Below is a small trained network, with its code and all its weights. Each question gives an input and a class and asks what happens when units are switched off, that is, made to give their printed mean instead of their output.

import numpy as np


def w(rows, s, z=0):
    codes = np.array(rows[::2]) - 128.0
    scale = np.full(codes.shape[1], s)
    scale[-1] = z or s
    return codes * scale


def norm(h):
    return h / np.sqrt((h * h).mean(-1, keepdims=True) + 1e-5)


def f(y):
    return y / 2 * (1 + np.tanh(0.7978845608 * (y + 0.044715 * y**3)))


def log_softmax(a):
    a = a - a.max(-1, keepdims=True)
    return a - np.log(np.exp(a).sum(-1, keepdims=True))


def net(x, mask):
    res = np.array(x, float).reshape(1, 5) / 4 @ E
    u = 0
    for l in range(3):
        y = f(norm(res) @ A[l][:, :-1].T + A[l][:, -1])
        res = res + np.where(mask[u : u + 9], y, B[l][:, -1]) @ B[l][:, :-1]
        u += 9
    return log_softmax(norm(res)[-1] @ U[:, :-1].T + U[:, -1])


A, B = {}, {}
E = w([
[73,102,37,125,97,105,99,214,128],'x0',
[133,125,119,130,128,128,131,124,132],'x1',
[108,119,116,128,10,124,79,70,97],'x2',
[134,128,120,128,127,127,132,125,132],'x3',
[170,120,134,121,113,177,187,129,51],'x4',
],0.011)
A[0] = w([
[58,107,156,156,81,87,85,68,219,70],'0.n0',
[141,110,112,234,110,101,97,139,85,104],'0.n1',
[162,113,191,104,226,136,176,126,169,134],'0.n2',
[131,114,137,91,128,139,118,148,150,27],'0.n3',
[71,113,143,111,172,58,74,93,215,255],'0.n4',
[94,165,132,88,200,100,115,128,241,135],'0.n5',
[155,121,167,98,97,151,75,36,157,95],'0.n6',
[135,129,103,134,182,88,153,254,118,75],'0.n7',
[133,118,71,118,158,121,121,219,80,105],'0.n8',
],0.0078,0.0046)
B[0] = w([
[151,164,122,97,188,62,175,154,136,196],'0.n0',
[133,135,156,131,101,132,159,141,156,135],'0.n1',
[184,128,128,170,39,103,119,241,120,218],'0.n2',
[102,161,43,143,103,118,119,115,107,113],'0.n3',
[160,148,127,162,121,125,97,97,206,254],'0.n4',
[106,111,141,214,96,184,87,117,113,215],'0.n5',
[42,184,142,150,149,112,166,99,105,182],'0.n6',
[92,83,100,72,198,154,152,10,126,199],'0.n7',
[101,108,131,134,117,155,131,122,160,179],'0.n8',
],0.011,0.0087)
A[1] = w([
[154,116,77,75,73,67,62,188,167,106],'1.n0',
[84,47,123,79,73,184,254,121,13,161],'1.n1',
[143,117,175,92,146,150,105,42,66,3],'1.n2',
[135,182,178,101,101,125,156,18,121,82],'1.n3',
[87,85,101,106,131,93,98,170,175,149],'1.n4',
[100,117,67,120,208,211,172,101,157,135],'1.n5',
[113,96,111,84,32,85,125,106,142,154],'1.n6',
[112,77,66,81,97,156,57,166,68,53],'1.n7',
[129,109,130,114,77,40,116,160,142,138],'1.n8',
],0.0098,0.0035)
B[1] = w([
[102,172,147,50,140,195,112,195,119,183],'1.n0',
[200,35,145,138,36,231,150,122,69,255],'1.n1',
[183,152,83,53,67,81,54,193,110,143],'1.n2',
[140,85,137,80,119,61,43,71,182,194],'1.n3',
[164,157,164,69,94,100,74,132,60,187],'1.n4',
[67,107,125,69,146,169,130,77,142,202],'1.n5',
[180,208,153,206,167,115,66,154,160,177],'1.n6',
[110,179,171,254,136,158,190,161,122,149],'1.n7',
[101,202,115,101,147,240,149,97,101,172],'1.n8',
],0.0081)
A[2] = w([
[199,61,158,72,141,142,254,150,33,205],'2.n0',
[159,175,129,203,188,88,67,220,133,65],'2.n1',
[160,159,148,154,108,101,49,132,155,168],'2.n2',
[121,89,123,117,118,235,205,178,78,58],'2.n3',
[133,145,154,62,193,168,231,186,69,143],'2.n4',
[49,109,91,146,216,119,117,89,178,7],'2.n5',
[104,117,127,138,164,147,155,134,193,16],'2.n6',
[168,135,89,197,61,150,183,195,52,1],'2.n7',
[91,183,129,177,78,153,67,191,91,245],'2.n8',
],0.0096,0.002)
B[2] = w([
[96,191,44,30,204,79,124,180,133,254],'2.n0',
[153,142,122,84,65,178,170,69,2,218],'2.n1',
[76,78,119,108,200,160,224,176,81,242],'2.n2',
[127,157,144,202,183,50,169,97,128,232],'2.n3',
[124,111,50,94,119,26,192,85,79,175],'2.n4',
[115,95,153,96,4,81,36,177,96,204],'2.n5',
[122,123,160,123,106,161,89,160,95,149],'2.n6',
[68,149,193,185,125,76,57,152,215,223],'2.n7',
[203,92,95,103,189,167,188,121,201,228],'2.n8',
],0.0086,0.0075)
U = w([
[196,119,167,244,112,192,161,169,155,253],'0',
[180,174,107,121,171,9,175,218,119,24],'1',
[52,175,163,127,151,25,101,54,162,70],'2',
[214,62,154,48,50,116,66,118,65,62],'3',
[67,55,95,101,92,168,3,136,173,147],'4',
[95,50,39,54,174,119,198,103,68,65],'5',
[130,210,78,41,189,187,128,169,161,193],'6',
],0.021,0.0022)

Each question gives the input, the list of numbers given to net, and the class t.
The units are the neurons (one row each of A and B). Each row of codes is followed by its name. A weight is (code - 128) times the scale printed after its matrix; where a second scale follows, it is the last column's (A, B and U).
mask holds one flag per neuron, layer by layer. A switched-off neuron (its flag False) gives its mean, the last column of its row in B, instead of its output. The means were averaged over made-up inputs and are rounded, as every weight is.
A unit's drop is (log p(t) with every unit on - log p(t) with that unit switched off) / (log p(t) with every unit on - log p(t) with every unit switched off).
The circuit of an input: a set's keep is (log p(t) with only the set's units on - log p(t) with every unit switched off) / (log p(t) with every unit on - log p(t) with every unit switched off). Starting from the 12 units with the biggest drops (on a tie, the unit counted first), units are removed one at a time, each time the one whose removal leaves the highest keep (on an exact tie, the one counted first), for as long as the keep stays at least 0.8.
circuit, biggest first: the units of the circuit, biggest drop first
unit that matters most: the unit with the biggest drop
top k neurons: the k neurons with the biggest drops, biggest first
k most important neurons of layer l: the k neurons of layer l with the biggest drops, biggest first
drop of u: that unit's drop, to one decimal
input [1,5,4,3,7], class 0: top 2 neurons : (0.n7, 1.n7)
input [-4,8,8,-5,0], class 2: unit that matters most : 0.n6
input [6,2,-5,0,1], class 5: top 2 neurons : (0.n7, 0.n4)
input [0,-4,-4,5,5], class 1: 3 most important neurons of layer 2 : (2.n0, 2.n7, 2.n3)
input [0,-3,-6,-8,-2], class 0: top 2 neurons : (0.n2, 0.n5)
input [1,-1,6,-5,1], class 0: top 3 neurons : (0.n4, 0.n7, 1.n6)
input [0,7,5,-7,-5], class 2: top 2 neurons : (0.n2, 0.n6)
input [0,5,-5,3,-3], class 0: top 2 neurons : (0.n2, 0.n5)
input [0,2,-4,4,2], class 1: top 2 neurons : (0.n2, 2.n0)
input [-5,4,6,8,-1], class 2: drop of 0.n6 : 0.0
input [2,-8,-8,3,-4], class 4: drop of 0.n7 : 1.0
input [3,2,1,6,-5], class 6: drop of 0.n7 : 0.7
input [-2,8,-2,-5,7], class 1: drop of 2.n0 : 0.3
input [5,6,-8,-3,7], class 5: circuit, biggest first : (0.n7)
input [7,4,1,4,-8], class 6: top 2 neurons : (1.n4, 1.n0)
input [1,-1,3,3,-8], class 6: 2 most important neurons of layer 0 : (0.n7, 0.n0)
